Where the symbols take the objects:
s791: δ>none, χ>s233, σ>s893, λ>s305, π>s320, η>s104
s55: δ>s233, χ>s104, σ>s917, λ>s649, π>s766, η>s339
s796: δ>s749, χ>s271, σ>s722, λ>s22, π>none, η>none
s104: δ>s791, χ>s55, σ>s767, λ>s583, π>s54, η>s911
s749: δ>s592, χ>s160, σ>s869, λ>s294, π>none, η>s796
s233: δ>none, χ>s791, σ>s263, λ>s545, π>s522, η>s55
s196: δ>s767, χ>s529, σ>none, λ>s824, π>s911, η>s735
s703: δ>none, χ>s142, σ>none, λ>s893, π>s545, η>s447
s869: δ>s649, χ>s324, σ>s677, λ>s911, π>s749, η>s722
s767: δ>s893, χ>s917, σ>none, λ>s645, π>s104, η>s196
s857: δ>s824, χ>s208, σ>none, λ>s608, π>s636, η>none
s324: δ>s583, χ>s869, σ>s824, λ>s339, π>s160, η>s636
s677: δ>s447, χ>s824, σ>none, λ>s196, π>s869, η>s208
s592: δ>s277, χ>s836, σ>s649, λ>s54, π>none, η>s749
s271: δ>s160, χ>s796, σ>s636, λ>s797, π>none, η>none
s160: δ>s836, χ>s749, σ>s324, λ>s414, π>none, η>s271
s339: δ>s55, χ>s911, σ>s529, λ>s869, π>s414, η>s571
s571: δ>s339, χ>s184, σ>s608, λ>s722, π>s797, η>none
s608: δ>s529, χ>s735, σ>none, λ>s208, π>s571, η>none
s797: δ>s414, χ>s22, σ>s571, λ>s796, π>none, η>none
s636: δ>s324, χ>s722, σ>s857, λ>s571, π>s271, η>none
s277: δ>none, χ>s129, σ>s545, λ>s320, π>none, η>s592
s184: δ>s911, χ>s571, σ>s735, λ>s636, π>s22, η>none
s917: δ>s263, χ>s767, σ>none, λ>s447, π>s55, η>s529
s142: δ>none, χ>s703, σ>none, λ>s263, π>s305, η>s645
s22: δ>s294, χ>s797, σ>s184, λ>s271, π>none, η>none
s766: δ>s522, χ>s54, σ>s55, λ>s592, π>none, η>s414
s649: δ>s545, χ>s583, σ>s447, λ>s104, π>s592, η>s869
s54: δ>s320, χ>s766, σ>s104, λ>s836, π>none, η>s294
s447: δ>s703, χ>s645, σ>none, λ>s767, π>s649, η>s677
s824: δ>s645, χ>s677, σ>none, λ>s529, π>s324, η>s857
s320: δ>none, χ>s522, σ>s791, λ>s129, π>none, η>s54
s294: δ>s54, χ>s414, σ>s911, λ>s160, π>none, η>s22
s545: δ>none, χ>s305, σ>s703, λ>s791, π>s277, η>s649
s583: δ>s305, χ>s649, σ>s645, λ>s55, π>s836, η>s324
s414: δ>s766, χ>s294, σ>s339, λ>s749, π>none, η>s797
s735: δ>s196, χ>s608, σ>none, λ>s857, π>s184, η>none
s893: δ>none, χ>s263, σ>none, λ>s142, π>s791, η>s767
s522: δ>none, χ>s320, σ>s233, λ>s277, π>none, η>s766
s529: δ>s917, χ>s196, σ>none, λ>s677, π>s339, η>s608
s263: δ>none, χ>s893, σ>none, λ>s703, π>s233, η>s917
s208: δ>s677, χ>s857, σ>none, λ>s735, π>s722, η>none
s645: δ>s142, χ>s447, σ>none, λ>s917, π>s583, η>s824
s836: δ>s129, χ>s592, σ>s583, λ>s766, π>none, η>s160
s911: δ>s104, χ>s339, σ>s196, λ>s324, π>s294, η>s184
s722: δ>s869, χ>s636, σ>s208, λ>s184, π>s796, η>none
s129: δ>none, χ>s277, σ>s305, λ>s522, π>none, η>s836
s305: δ>none, χ>s545, σ>s142, λ>s233, π>s129, η>s583

In the rows, 544 stands for zero.

The rows follow the links: the fewer symbols apart two objects are, the more alike their rows tend to be.

Each row is also shifted at random along 2 hidden directions that mean nothing.

Some objects, each with a row of numbers:
s339: [ 463  578  577  450  517  515  550  549  521  399  614  598  554  590  566  632  596  536  577  425  473  604  584  485  487  537  495  516  575  561  508  528  643  492  571  574  424  566  524  564  423  511  673  540  524  500  541  550  518  564  566  563  616  596  479  525  524  543  496  493  583  433  566  523  572  732  552]
s54: [ 635  473  556  589  574  573  616  604  469  596  474  564  595  473  523  429  540  499  483  584  526  528  507  615  608  597  605  610  532  538  569  534  417  563  555  591  599  493  612  529  612  567  504  553  577  534  562  523  494  543  598  488  487  517  552  568  588  540  588  552  467  610  558  635  624  566  605]
s703: [ 546  556  456  614  595  582  529  490  590  484  570  477  566  585  573  507  431  497  518  634  633  505  590  537  557  485  536  525  444  524  571  563  597  420  507  369  621  666  575  525  610  580  543  651  598  542  535  512  701  565  523  548  445  587  570  511  552  532  478  523  559  591  544  549  537  793  416]
s735: [ 538  576  543  569  452  488  414  517  658  696  521  511  440  564  540  609  566  656  553  544  571  495  512  475  570  528  579  536  576  544  561  608  530  623  484  502  607  527  497  568  525  556  495  494  460  576  560  532  524  549  458  640  577  476  559  524  495  531  617  596  597  538  425  455  458  289  522]
s917: [ 465  634  527  541  578  520  502  450  557  386  664  489  530  612  589  599  483  534  605  543  594  571  627  500  511  526  453  499  491  530  537  536  695  435  533  428  463  620  543  505  509  497  601  624  588  514  495  561  653  569  543  558  567  628  531  533  538  566  452  559  626  551  580  528  479  819  488]
s305: [ 538  579  569  524  694  538  627  511  447  408  651  515  586  518  596  547  462  467  531  587  599  515  628  636  516  650  486  565  517  553  471  484  592  524  588  503  451  477  562  455  637  510  541  577  684  518  485  585  573  536  618  461  520  607  530  555  557  621  461  611  581  597  655  587  470  774  635]
s571: [ 508  554  586  473  461  506  531  571  557  476  563  598  501  576  539  620  594  584  562  421  450  581  544  445  524  571  511  536  566  547  536  573  612  518  534  597  462  550  528  573  414  543  658  538  470  494  544  526  481  566  542  610  631  562  462  543  518  518  565  512  571  477  532  511  568  702  519]
s277: [ 587  430  546  544  549  665  578  615  588  672  435  537  655  536  492  352  561  448  526  616  593  581  434  649  534  394  602  525  535  546  609  521  436  538  572  616  697  607  556  598  633  621  477  571  537  675  635  567  590  502  518  404  485  468  621  554  614  503  573  486  410  531  544  572  701  304  385]
s767: [ 548  631  496  636  568  498  488  452  554  563  588  490  496  531  613  610  486  587  552  637  624  505  632  542  567  550  543  553  563  558  507  567  565  597  516  387  556  537  523  512  600  513  495  545  580  532  501  519  624  555  506  624  522  550  604  509  507  572  521  591  615  595  527  518  404  451  642]
s636: [ 519  560  627  466  450  502  474  594  615  650  534  535  460  574  498  577  585  612  524  431  521  495  479  491  536  630  517  550  527  566  570  581  560  592  495  664  567  459  527  543  533  604  558  453  458  546  542  586  437  527  512  541  597  465  488  581  540  543  653  591  561  524  495  448  531  477  477]
s271: [ 561  546  615  503  529  494  589  563  418  500  551  649  513  460  551  631  648  606  557  445  426  596  551  512  561  651  550  574  660  561  487  526  525  645  592  654  387  428  549  522  452  439  569  464  518  475  508  550  373  562  615  596  620  589  477  567  543  567  557  553  541  521  583  576  521  504  776]
s160: [ 572  482  634  509  534  591  590  634  533  538  528  536  532  535  446  432  472  474  459  445  496  517  444  506  611  685  492  585  370  537  639  521  480  440  503  739  594  451  654  484  593  629  581  560  538  505  534  551  438  565  640  424  507  515  450  642  580  514  630  612  514  646  575  569  658  981  389]
s749: [ 601  448  520  563  489  604  603  623  531  568  445  612  599  522  485  460  590  503  490  531  465  591  476  541  589  519  630  572  525  538  616  543  444  496  540  611  590  582  593  602  485  556  589  574  512  538  615  488  489  554  576  541  511  532  533  568  560  494  580  455  454  506  541  597  696  597  509]
s529: [ 476  633  520  549  532  503  497  454  580  385  649  496  490  608  588  626  484  575  573  487  549  555  622  445  537  569  456  504  449  518  540  563  685  422  502  467  467  602  548  505  468  512  634  603  538  477  487  527  614  585  548  603  575  623  485  540  497  563  478  559  633  561  555  523  486  931  475]
s608: [ 491  588  559  510  447  514  428  518  667  591  572  508  454  617  530  584  568  605  594  476  552  543  509  463  496  504  492  493  543  554  587  589  616  542  503  566  570  596  492  585  467  563  582  522  453  567  556  575  559  541  462  583  598  514  517  562  536  520  580  557  588  514  477  446  540  472  396]
s104: [ 619  552  481  635  637  489  613  542  441  507  537  549  566  464  626  622  487  560  485  660  564  474  651  613  615  642  614  619  577  562  456  538  489  596  556  426  545  493  586  486  615  506  513  560  615  474  497  469  564  551  574  592  502  575  582  484  499  579  536  576  555  561  567  608  446  595  783]
s645: [ 502  656  541  557  631  464  503  430  502  440  686  500  505  568  616  673  489  599  589  569  587  529  642  524  503  612  456  540  551  532  490  542  675  567  562  432  433  502  511  470  547  450  520  542  610  503  444  585  585  553  575  600  573  634  564  535  501  618  462  632  655  592  585  530  387  605  675]
s824: [ 498  635  566  536  554  487  459  482  629  527  623  471  442  592  550  609  484  594  557  499  586  479  576  478  542  620  469  526  457  537  546  569  637  508  473  526  540  503  538  487  570  558  540  541  544  516  478  560  538  556  543  554  568  528  500  584  523  571  566  646  638  600  511  479  433  718  483]

Start, symbols taken left to right, then the object you end at.
Answer with the object's name.
[ 530  600  604  465  650  500  596  534  480  487  646  516  575  534  576  590  506  497  544  537  587  488  608  618  503  654  477  558  546  572  467  492  608  596  594  583  472  426  541  464  628  542  529  511  629  526  483  624  513  530  602  475  558  546  542  572  548  612  512  621  597  583  605  533  446  594  643]
δ χ σ: s703
[ 555  606  493  624  511  489  460  489  605  579  566  481  440  566  567  588  441  604  508  569  589  449  577  467  614  627  542  572  447  520  571  594  551  501  455  421  599  558  564  488  565  568  535  570  518  468  499  483  587  587  524  618  511  551  518  545  498  535  567  615  622  623  476  507  450  750  525]
π π χ: s414
[ 472  529  590  438  566  581  570  563  577  544  579  529  653  599  546  512  609  480  612  516  587  612  536  615  405  377  529  461  628  572  503  508  643  550  620  598  538  570  446  609  564  571  575  524  563  658  582  655  601  502  489  454  579  499  588  528  575  550  495  470  535  415  582  507  587  259  433]
δ λ λ: s791
[ 494  533  545  485  618  596  598  536  547  492  578  507  641  572  554  476  520  444  580  572  616  572  562  620  447  428  502  489  558  561  534  501  600  507  598  554  554  593  523  554  596  579  533  573  611  622  556  626  636  534  523  414  523  534  591  506  591  551  468  500  510  503  598  543  573  489  445]
π σ: s233
[ 577  507  584  521  632  590  634  564  455  491  553  524  616  501  506  441  502  449  517  563  569  539  535  629  526  600  516  548  489  538  540  485  520  520  600  625  533  480  608  496  637  571  502  539  635  553  539  592  526  533  632  399  498  548  541  596  590  580  525  572  506  620  626  600  599  660  545]
σ σ: s142
[ 543  488  588  493  560  603  627  578  452  459  534  606  625  524  526  476  597  472  570  502  475  643  499  585  487  494  534  543  582  540  549  490  551  531  619  651  461  547  541  560  498  500  553  537  576  574  554  575  508  533  633  471  562  586  541  554  595  544  493  480  493  510  610  602  650  533  582]
δ σ λ: s545
[ 593  522  504  603  643  558  610  542  512  550  545  509  599  502  575  494  463  478  484  676  632  465  603  642  589  569  581  565  496  555  526  539  497  522  560  454  619  531  605  492  692  604  492  584  635  545  543  528  611  536  566  476  456  539  584  532  565  558  532  580  515  609  578  599  502  640  551]
λ λ π: s522
[ 555  581  480  627  634  536  531  462  573  511  594  451  527  560  591  524  412  519  513  639  650  459  614  574  584  571  521  540  447  529  540  555  568  485  509  387  601  578  584  480  649  559  497  609  617  534  513  537  629  555  555  542  467  575  581  551  526  572  514  585  595  636  567  560  476  735  522]
η χ: s917
[ 564  496  500  567  588  592  586  559  560  584  501  525  638  539  545  468  509  471  548  664  617  542  562  625  527  406  597  517  579  561  544  530  495  516  571  459  634  626  543  581  628  591  519  580  594  635  590  547  666  524  494  466  477  516  622  488  561  543  522  472  486  505  539  576  599  415  473]
η δ: s545
[ 603  559  523  600  529  456  555  546  506  612  495  604  501  476  600  640  574  627  499  581  514  476  581  550  623  640  637  604  631  568  472  584  478  651  527  485  512  462  546  533  545  507  526  510  503  485  537  487  476  552  539  646  567  530  534  497  490  540  623  559  559  527  504  545  447  415  760]
η λ σ: s857
[ 497  585  533  541  615  586  507  506  641  554  637  405  542  598  531  462  419  473  533  585  695  456  547  565  540  561  473  510  391  518  568  543  600  445  498  492  637  551  579  469  679  633  501  590  603  581  527  606  634  530  510  433  482  521  565  584  566  563  532  645  592  664  561  491  486  736  356]
π σ: s142
[ 588  560  566  562  477  462  522  562  535  609  506  590  470  514  551  635  582  649  502  518  487  501  554  479  607  638  596  589  590  551  520  577  485  608  508  537  541  481  547  555  490  517  574  497  470  471  540  483  446  554  526  661  589  520  510  513  494  527  638  556  567  512  486  526  473  504  688]
δ δ: s104
[ 529  587  458  620  562  543  508  468  593  482  575  514  540  571  599  583  506  573  571  627  603  542  624  504  559  468  541  522  550  538  534  565  600  486  520  357  559  647  521  545  529  515  550  618  548  532  544  494  681  568  504  618  500  595  571  486  516  546  472  523  593  547  523  534  503  585  530]
λ χ: s917
[ 460  586  526  529  575  570  495  474  592  529  615  476  574  596  569  531  529  523  616  594  649  547  571  586  449  419  480  477  556  541  536  534  634  537  567  486  561  624  505  551  595  536  511  561  590  629  540  624  655  514  482  496  537  557  621  519  574  573  461  549  588  538  563  501  514  367  457]
λ π: s545
[ 579  503  531  571  477  521  596  581  442  496  480  691  552  483  563  632  683  607  570  511  377  649  558  501  558  542  609  590  688  548  515  561  496  628  588  569  414  545  516  607  384  410  587  512  484  503  563  476  450  577  580  657  611  600  520  512  512  531  539  450  495  452  533  606  585  373  779]
λ σ χ: s571
[ 545  503  596  493  481  548  565  580  504  520  505  649  531  521  523  575  664  560  575  441  423  625  486  488  516  539  554  547  622  541  547  523  534  579  583  673  450  520  524  589  421  495  608  484  486  516  585  545  445  558  579  573  626  563  493  556  547  532  557  477  521  461  561  562  639  466  606]
σ δ: s339
